The five nearest rows among all rows above each row, by straight-line distance, nearest first (none for the first six rows):
1: [-2.17  0.58  0.76 -0.83  2.79 -3.86 -1.16 -2.16  0.97  1.11 -0.75 -0.75
 -0.27 -2.87 -2.07  0.84  1.05  1.75 -0.98 -0.30 -0.68 -1.51  2.07  2.57
  0.77  1.38  1.48 -2.10  0.40  0.03  2.01  1.22]
2: [ 1.14 -0.45  2.04  1.07  2.30 -2.29  1.28 -1.05  0.59  8.81  0.41  0.78
 -0.73 -1.07 -3.53  2.09  1.54  1.73 -1.60  1.89 -1.44 -3.31 -3.35 -0.67
 -0.86  4.09  0.95 -4.85 -0.36  0.44 -4.78  0.40]
3: [-3.63  1.19  2.44 -0.87  0.06 -0.51  1.88  1.45  0.50  1.87 -0.95 -2.68
  0.88 -0.63 -1.24 -0.64 -0.74  0.89 -0.72 -1.19  0.60 -3.27  1.02 -0.84
 -0.37  2.01 -0.70 -2.29 -1.19 -1.45 -1.02  1.45]
4: [-0.31  0.41 -0.60 -0.30  2.83 -1.46 -1.79  0.97  1.86 -2.35  1.55 -1.22
 -0.56 -0.64 -2.01 -1.52  0.58 -0.97 -0.96  2.02  0.15  0.69  1.49  0.12
  2.48 -1.94 -0.20  3.63  0.73  5.04  2.39 -0.26]
5: [-3.71  1.39  0.59  1.33  1.53 -3.20 -3.10  3.48  1.42 -3.34  0.02 -1.76
  0.54 -0.11 -1.99 -0.29 -0.67 -0.30  0.12  0.84  2.51 -1.38 -0.84 -1.40
  1.86  2.82 -0.92  3.07 -1.98 -1.18  3.56  0.84]
6: [ 1.66 -0.21  1.62 -0.71  3.22 -1.65  3.79 -1.28  0.86  5.55 -0.48  0.13
 -0.42 -0.28 -0.17  1.43  3.51  2.00 -0.97  0.39 -1.37  0.84  0.01  0.51
 -0.31  1.48  0.49 -2.93 -1.95 -1.04 -2.89  0.44]
7: [-0.76  0.21  0.63 -0.89 -0.31  0.84  0.48  0.93 -1.78  8.03  0.02  0.49
  0.76 -0.33 -1.35  1.93  1.22  0.56  1.48 -0.23 -4.00 -2.22 -2.19  0.44
 -2.08  4.17 -0.52 -5.75  0.59 -4.45 -7.48  1.70]  2 6 3 1 5
8: [-1.29  2.22  1.78 -1.33  3.21 -3.70  0.63 -2.50  3.36  0.85  1.87 -1.31
 -1.50 -0.93 -1.20  0.45  3.54  4.06 -0.99  0.52  0.83  3.29 -0.45  1.75
  2.19 -0.34 -0.91 -2.95  1.41  1.74 -2.15 -0.19]  1 6 4 3 2
9: [ 1.42  0.69  0.95 -1.87  1.09  0.67  0.59  1.33 -0.19  6.94  0.39  0.24
  1.11 -0.72 -1.30  2.18  2.22  0.64  0.66 -0.95 -0.67 -4.10 -2.54  0.13
 -2.16  3.62 -0.67 -1.00  1.47 -1.08 -2.54  2.56]  7 2 6 3 1
10: [-0.58  0.41  0.94  1.61 -1.99 -2.10 -2.99 -0.21 -1.67 -3.33 -2.00 -0.58
  0.10 -0.20 -2.11  0.82 -4.82 -3.49  1.03 -1.80  1.09 -5.92  1.25 -0.94
  2.06  0.94 -2.12  3.70 -3.36 -0.50  6.21  0.05]  5 4 3 1 9
11: [-0.32 -0.08  0.53 -0.64 -1.68 -4.90 -0.65  2.39 -0.13 -0.95 -0.31 -0.18
 -1.09  2.20 -1.16 -0.80 -2.59 -1.47  0.63 -1.63  2.17 -2.89  0.78 -3.12
  1.38  0.57 -1.07  0.67 -0.78  0.60  3.16  1.06]  5 10 3 4 1
12: [-0.62  2.27 -1.82  1.06 -0.20 -3.12 -2.35  2.28 -2.40 -5.38 -0.80  0.85
  0.61  3.14  1.39 -0.27 -2.75 -3.36 -1.70 -3.09  2.26 -3.22  1.15  0.59
  0.75  0.81 -1.95  3.05 -1.84  0.61  3.82  2.11]  11 10 5 4 3
13: [-0.94  1.34 -0.06  1.96  0.83 -3.47 -1.10 -0.24  0.79 -4.57  1.73 -2.04
 -0.24 -0.96 -1.08  0.07 -0.88 -0.92 -1.29  0.30  4.30 -1.26  1.87 -2.34
  0.23  1.58  0.01  3.56 -0.26  2.88  6.31  2.06]  5 4 11 12 10
14: [-1.15 -1.28  2.71 -1.62 -0.42  0.26  2.07 -0.59  0.29  8.67  1.14 -0.03
 -1.33 -0.50 -0.28 -0.07  0.24 -1.07 -1.19  1.33 -1.96 -2.20 -3.01 -0.57
 -1.16  3.51 -3.21 -2.07 -0.96 -3.16 -5.12  0.15]  7 9 2 6 3
15: [ 0.52  1.78  0.92 -1.61 -0.86 -0.23  0.71  0.31  2.65  9.99  0.50  0.15
  1.14 -2.10 -3.97  3.36  3.45  2.87 -0.88  1.27  0.59 -1.75 -3.26  0.48
 -0.36  5.29 -0.78 -6.26 -2.28 -3.05 -3.98 -0.93]  2 7 9 14 6
16: [-0.10  1.04  0.25 -0.78  1.74 -3.08  0.54 -0.84  2.30 -0.22  1.98 -0.26
 -0.81 -2.39 -1.33  0.04  1.26 -0.21 -0.36  1.13  1.79 -0.48  0.03 -0.04
  1.71  0.10  1.64 -0.24 -0.40  3.01  2.45 -1.61]  4 1 8 13 11
17: [ 2.10  1.25 -0.04  1.48  2.70 -2.23 -1.79 -0.90  1.43 -4.22  0.33 -0.73
 -0.74 -0.16 -1.30 -0.80 -1.00 -1.45  0.43 -0.14  3.03 -0.14 -0.27  0.16
  1.24  1.26 -0.73  3.39 -1.03  2.88  4.54 -0.91]  13 4 16 5 11
18: [ 0.58  0.09  0.23 -0.73 -0.10 -0.89 -0.93 -0.76 -2.30  3.61 -2.85 -0.03
  1.99  2.49 -0.67  0.93 -1.58 -2.80 -0.49 -1.18  0.15 -3.34 -2.23  1.16
  0.48  2.44 -0.72 -0.95 -0.50 -1.89 -3.19  1.40]  9 3 14 7 6
19: [ 1.31  2.96  1.60  2.65  0.28 -2.32 -2.29  1.26  0.74 -2.65 -0.03 -0.83
 -0.80 -0.20  0.66 -0.89 -1.65 -1.02  0.53  0.53  2.91 -1.37  0.28 -1.16
  1.43 -0.01  0.93  4.42 -3.80  2.78  5.96  0.89]  17 13 5 11 10
20: [-1.07 -0.47  1.17  0.57 -3.43 -0.89  0.52 -0.80 -2.65  6.93 -0.38 -0.47
  2.48  0.47 -1.97  2.11 -0.70  1.08 -0.36  0.54 -1.99 -5.33 -0.19  0.35
  0.32  3.06 -0.90 -4.69 -3.02 -3.12 -4.57  2.45]  7 18 14 9 2
21: [ 0.37 -0.62  1.47 -0.20  3.48 -0.57  1.58 -0.66  1.12  0.66  0.29  0.17
  1.06 -2.01  0.02  0.06  4.62  3.48 -1.12  1.18  0.26  0.39 -0.67 -1.04
  2.07 -0.59  0.34 -3.33 -0.58  2.18  0.34 -1.23]  16 8 6 1 3
22: [-2.21 -0.85  1.42 -1.81 -0.88  0.17 -0.32  0.62 -0.23  6.96 -0.28  0.51
  0.42 -0.37 -2.22  2.25  0.30 -1.23 -1.46  0.84 -2.54 -3.18 -0.55 -0.01
 -1.37  1.17 -1.27 -3.62 -2.50 -4.18 -5.63  1.24]  14 20 7 9 18
23: [-0.79 -0.47 -2.98  2.27  1.03  0.19  1.01  1.85  5.27 -5.69  2.79 -1.44
 -2.41 -0.98  0.16 -0.03  1.48 -0.01 -1.72  1.98  2.14 -0.68  1.54 -2.49
  1.84 -2.41  1.21  2.47 -0.22  5.83  6.32 -0.26]  4 13 17 16 19
24: [-1.38  0.54  0.24  0.91  0.04 -2.99 -1.85 -1.00 -1.44 -1.75  0.54 -1.40
  0.98  0.78 -0.29  0.55 -1.33 -3.41  0.54 -0.50  0.95 -2.60 -0.16 -1.09
 -0.40  0.53 -2.19  1.14 -1.89  0.89  2.60 -0.73]  11 17 10 12 5
25: [-1.39  0.22 -0.76  0.39  1.30 -0.18  0.17  0.07 -2.53  6.01 -0.45 -2.64
 -0.98  0.60 -0.39  2.57  0.26  0.16 -0.44 -0.59 -2.43 -2.16 -0.43  0.40
 -2.50  1.37 -0.89 -2.23 -2.07 -1.42 -1.30 -0.03]  22 9 18 3 6
26: [-0.35 -0.99  3.04 -2.71 -0.03  0.97  1.27 -0.78 -1.53  6.08 -0.53 -0.31
  0.39 -0.41 -2.21  1.46  1.12  1.18  1.76 -1.21 -1.76 -1.16 -1.77  0.09
 -0.66  2.82 -1.55 -2.59 -1.16 -2.21 -4.48 -0.05]  14 22 9 7 25
27: [-0.01  3.29  0.37  0.59  0.60 -0.46 -0.09  2.90 -0.23 -0.29  0.09 -1.58
 -0.38  1.14 -0.91  0.23 -0.94 -0.47 -0.30 -0.35 -0.03 -5.39 -1.69  2.77
 -1.25  1.22 -1.45 -0.19 -1.74 -1.39 -0.17  0.20]  3 24 18 25 11
28: [-2.82  1.65  0.34  1.79 -1.10 -1.41 -2.65  2.87  0.37 -6.44 -2.05 -1.49
 -0.56 -0.17  0.13 -0.25 -5.32 -1.83  1.05 -0.77  0.17 -2.87  1.47 -1.65
  0.97 -0.13 -0.66  2.81 -0.96  0.84  7.44  0.22]  10 19 12 5 13
29: [-0.89 -0.57  2.69 -2.23  2.43 -0.14  1.60  0.04  2.51  8.60 -0.28  0.41
  0.14 -0.63 -2.73  2.35  2.46  1.66  0.34  0.98 -2.42 -2.18 -2.62  1.94
 -1.14  3.05 -0.61 -4.78 -0.16 -0.36 -2.77  0.25]  2 26 9 15 6
30: [-0.03 -0.08  1.26 -1.22  4.61 -4.95  1.35  0.80  3.13  3.76  0.29  0.48
 -0.39 -0.07 -0.26  0.75  3.05  2.11  0.95  1.08 -0.11  0.16 -4.11 -1.23
  0.04  2.98 -0.43 -2.47 -0.94 -1.79 -0.98 -1.37]  6 21 29 8 2
31: [-0.79  1.17  0.33  1.50 -1.25 -1.75 -2.76  1.24  0.45 -5.86 -1.99 -1.99
  1.05  0.56 -2.81  1.18 -4.03 -3.82 -0.26 -0.58  1.94 -3.11  0.69 -1.75
  1.25  2.19 -1.44  2.51 -2.06 -1.46  5.07  2.28]  10 28 5 12 24
32: [-0.67 -1.08 -0.06 -2.12  2.74 -2.41  1.46 -0.26  3.10  7.45  1.03 -1.51
 -1.18 -1.73 -0.94  0.26  3.29  3.01  0.60  0.50 -1.69 -0.48 -2.19 -0.08
 -0.47  0.77 -0.35 -4.12  1.71 -1.88 -3.72  1.93]  29 6 30 2 9
33: [-2.17  2.88 -1.37  1.32  2.59 -3.34 -0.81  0.20  0.80 -6.12  1.16 -0.13
 -1.89 -1.83  0.66  0.60 -0.94 -1.32 -0.23 -0.50  1.01 -0.49 -0.11 -0.39
  0.93 -1.38  0.32  4.44 -0.47  1.56  4.45 -0.47]  17 13 19 4 5
34: [ 1.47  0.11  1.99 -0.87  2.35 -0.90  1.18 -0.80  1.63  6.73 -0.84  1.96
 -1.21 -1.63 -1.08  0.51  2.70  2.21  0.48  1.35 -0.59  1.96 -1.27  2.39
 -1.36 -1.21 -0.05 -6.41 -1.40 -2.61 -4.68 -0.36]  6 32 29 26 2
35: [-1.85  0.96  0.95 -1.46  1.77  1.42  1.80  0.73 -0.33  7.01  0.30  0.12
 -0.21 -0.09 -2.58 -0.83  1.01  0.40  0.77 -0.10 -3.17 -1.72 -2.29  1.47
 -0.52  3.98 -0.69 -5.02 -0.72 -1.39 -3.29 -0.26]  29 26 7 14 22
36: [-0.27  3.05 -2.83 -0.14  3.06 -2.25 -0.74  1.41  3.01 -4.37 -1.37 -1.21
 -0.59 -1.19  0.27  0.50 -2.35 -0.96  0.35 -1.12  4.12 -1.73 -0.98  0.02
  1.11  0.23  1.49  2.30 -0.72  2.11  5.90  2.47]  33 17 13 19 5
37: [-0.05 -1.25 -0.15  2.37  2.99 -1.75 -2.36  0.82  1.50 -5.16 -1.22 -2.15
 -0.57 -0.08  1.57  0.70  0.47 -2.24 -0.54  0.73  2.48  0.24  0.83  0.00
 -0.07 -0.11  0.32  1.51 -1.32  3.84  4.92  0.19]  17 13 33 19 36
38: [ 0.52  0.32  2.12 -1.31  2.23 -1.37  0.97  0.50  0.57  8.52  0.03  1.16
  1.10 -2.92 -1.84  0.93  2.80  0.55 -0.05 -1.89 -2.68 -0.05 -3.17  1.64
 -0.95  3.05 -0.64 -3.62  0.60 -2.89 -2.65  0.23]  29 35 26 9 32
39: [-2.51  1.62  0.43  1.53 -2.40 -2.17 -2.03  2.57 -1.05 -4.64 -2.62  0.16
  0.51  0.18 -1.51  0.45 -2.62 -1.90  0.24 -2.45  3.50 -4.20 -0.77  0.19
 -1.00  0.46 -2.42  2.21 -2.59  0.09  5.27  0.71]  31 10 12 28 24
40: [ 1.21  1.63 -0.37  2.00  1.59 -1.72 -0.34  0.99  3.26 -5.57 -1.60 -2.78
 -2.80 -2.03 -0.46  0.44  0.18  0.30 -1.74  0.74  2.31  0.32 -2.37 -1.96
  1.80 -0.35  1.18  2.23 -0.63  4.54  5.53  0.13]  37 17 36 23 33
41: [-1.29  1.66 -1.72  1.88 -1.30 -0.52 -2.76  2.07 -1.28 -5.88 -1.03 -1.76
  0.20  0.19 -0.87  0.37 -2.43 -5.10  1.77 -1.25  2.21 -1.61  1.62  0.26
  0.27  2.74 -2.83  2.07 -1.70  1.32  7.47 -0.14]  31 28 39 10 12
42: [-1.73  1.04 -0.11  3.35 -2.07 -0.24 -1.90 -0.02  2.35 -3.90 -1.87 -2.40
 -1.50  0.86 -0.75  1.55 -3.40 -2.56 -0.03 -2.75  2.83 -3.30  1.74  0.72
  2.11  1.95 -0.73  3.61 -1.00  1.55  7.28  1.96]  31 28 41 10 39
43: [-2.32  1.29 -0.15 -0.71  2.23 -1.82  1.37 -0.49 -1.33  8.07  1.09  0.02
  0.72 -0.33 -0.86  1.65  2.59  2.13  0.58  0.25 -1.72 -4.20 -0.65  0.74
 -1.69  3.33 -1.53 -2.17 -1.72 -1.87 -4.26 -1.08]  35 25 26 29 9
44: [-0.45 -1.63 -0.32  1.34  1.85 -2.02  0.97  0.84  2.83 -3.09 -0.67  2.26
 -1.36 -2.28 -0.32 -1.42  2.68  0.63  1.32  0.56  0.97 -0.81 -0.43  0.31
  2.11  1.14  1.81 -2.14 -1.02  0.53  3.68  0.31]  16 21 1 37 17
45: [-0.77  1.49  0.67  1.67 -2.70 -4.39 -2.49  1.07  0.85 -4.67 -1.03 -0.53
 -0.47  0.42 -0.06 -0.90 -3.89 -2.64 -0.40 -1.50  0.65 -2.62 -0.86 -1.16
  0.08  2.56 -1.38  1.83 -0.99 -0.61  5.82  0.47]  31 39 28 10 11
46: [ 0.77  0.24 -0.82 -0.93  4.25 -1.29 -0.39 -2.62  4.18 -1.25  0.48 -0.20
 -1.30 -0.17 -3.30  0.67  2.28  1.52 -0.75  2.45  2.41 -0.76  0.35 -0.75
  0.58  0.55  0.34 -1.40  0.87  2.23 -0.20 -0.52]  16 21 8 1 44
47: [-1.03 -0.02  0.60  0.48  1.49 -2.85 -1.49  1.77  2.27 -2.38 -1.65 -1.19
 -2.49 -0.45 -1.38  0.84  1.59  0.45 -1.51  1.95  0.36 -0.72 -0.87 -0.89
  0.72  0.71 -1.41 -1.33 -1.75 -0.91  2.36 -3.60]  16 44 5 46 24
48: [-2.08  1.04  1.97  0.93 -7.53 -1.40 -1.75  2.25 -2.55 -3.34 -2.50 -1.13
 -2.10 -1.02 -2.14  0.41 -2.39 -3.71  0.02 -1.20  3.18 -7.10  2.48  0.19
  1.15  3.15 -4.60  1.29 -1.25 -3.50  2.29  0.71]  39 10 31 45 11
49: [ 1.69  1.67 -0.26 -1.04  3.00 -2.42 -0.29  1.97  2.31 -5.30 -0.55  0.87
 -1.89 -1.25 -2.20  0.27  1.12  2.31 -0.91  1.77  2.17  1.59 -0.29  0.15
  0.65 -2.36 -0.25  1.27  0.45  4.63  5.78 -0.78]  40 4 17 16 37
50: [ 1.97  1.05  0.05 -0.78  4.42 -2.50 -1.00 -1.12  1.85  5.84  2.28 -0.87
 -2.60 -1.87 -0.73  0.81  4.92  4.90 -1.37  1.32 -2.26 -0.88 -0.36 -1.20
  2.04  1.12 -0.09 -3.08  0.22  0.37 -0.37 -1.05]  32 21 6 30 8
51: [-0.55  0.94  0.14 -0.87  2.45 -1.63 -0.05 -0.75  1.84 -3.31  0.87  0.23
 -1.46 -0.74 -1.32  1.15  1.44  2.70  0.31  1.15  2.57 -1.34  2.21 -0.99
  0.08  0.66  0.45 -1.30  1.47  4.03  3.38 -0.88]  16 46 49 44 4
52: [ 1.30  1.53  1.70 -0.25  4.86 -2.46 -1.27 -1.46  3.79  0.90  0.25  1.02
 -2.18 -1.43 -1.11 -0.11  2.71  1.92 -0.64 -1.24 -0.08 -1.72 -0.96 -0.51
  0.62  1.24  0.63 -1.63 -0.18  0.27 -0.18 -2.18]  46 16 21 30 50
53: [ 0.59  1.56  0.01  1.07  5.18 -0.75  0.59 -1.37  4.67  4.17  0.72 -1.35
 -2.50 -0.62 -1.77  1.98  1.00  1.84  0.75 -0.40 -0.56 -1.21 -0.52  0.68
 -1.82  0.23 -0.84 -2.00 -2.22  1.57 -1.38 -0.62]  52 6 46 50 30
54: [ 2.28 -1.07 -0.02  0.56  3.18 -2.36  0.54 -2.97  2.70  1.05  0.01 -0.04
 -0.51  0.40 -1.27  0.33  3.24  1.97  1.15  1.42  1.79  0.75 -0.97 -0.92
  1.26 -0.47  1.15 -1.26  0.94  0.90 -0.18 -0.67]  46 21 52 16 8
55: [-2.02 -0.12 -0.26 -1.33  0.07  1.61  3.65 -1.80  0.12  7.05  2.09  0.69
 -0.53 -0.45 -2.83  1.91  0.70  1.75  1.69  0.37 -3.46 -2.80 -2.43 -1.09
 -2.06  3.51 -1.53 -2.22 -0.15 -2.69 -3.40 -0.13]  35 26 43 14 29
56: [-0.94  0.39  1.79 -0.72  0.41  1.49  0.62 -0.98 -0.50  4.42  2.18 -0.92
  0.21 -0.32 -0.91 -0.20 -1.19 -1.95  0.81 -0.63 -1.01 -4.41  0.53  0.80
 -2.57  2.44 -0.59 -1.08 -2.01 -4.40 -1.89  1.46]  25 22 3 26 9
57: [-0.29  1.51 -0.21 -0.81  2.72  0.15 -0.26  0.53  2.86 -3.72  0.61 -2.02
  0.43 -2.16 -0.84 -1.55  2.69  0.32 -0.06  0.13  3.43  1.77  0.08 -1.16
  2.98 -1.78  1.30  0.57  0.89  5.24  3.30  0.07]  4 16 49 51 40
58: [ 0.89  1.72  0.02 -2.56  3.07  0.44  0.74 -1.54  0.83  5.70  1.93  0.15
  0.35 -1.53 -1.37  0.74  4.36  2.59  1.41  1.20  0.25 -0.89 -1.59 -1.29
  0.79  0.12 -1.49 -1.93 -0.53 -0.53 -1.49  0.33]  50 6 32 21 9
59: [ 1.77  0.21  2.12 -2.56  1.61 -1.85  1.60 -1.49  2.42  7.48 -0.60  2.48
 -2.66 -1.36 -3.32  1.34  3.26  2.02  1.18  0.08 -2.48 -1.83 -1.58  0.38
 -1.85  2.73 -1.90 -5.23 -0.73 -6.19 -6.05 -2.56]  34 38 29 26 15
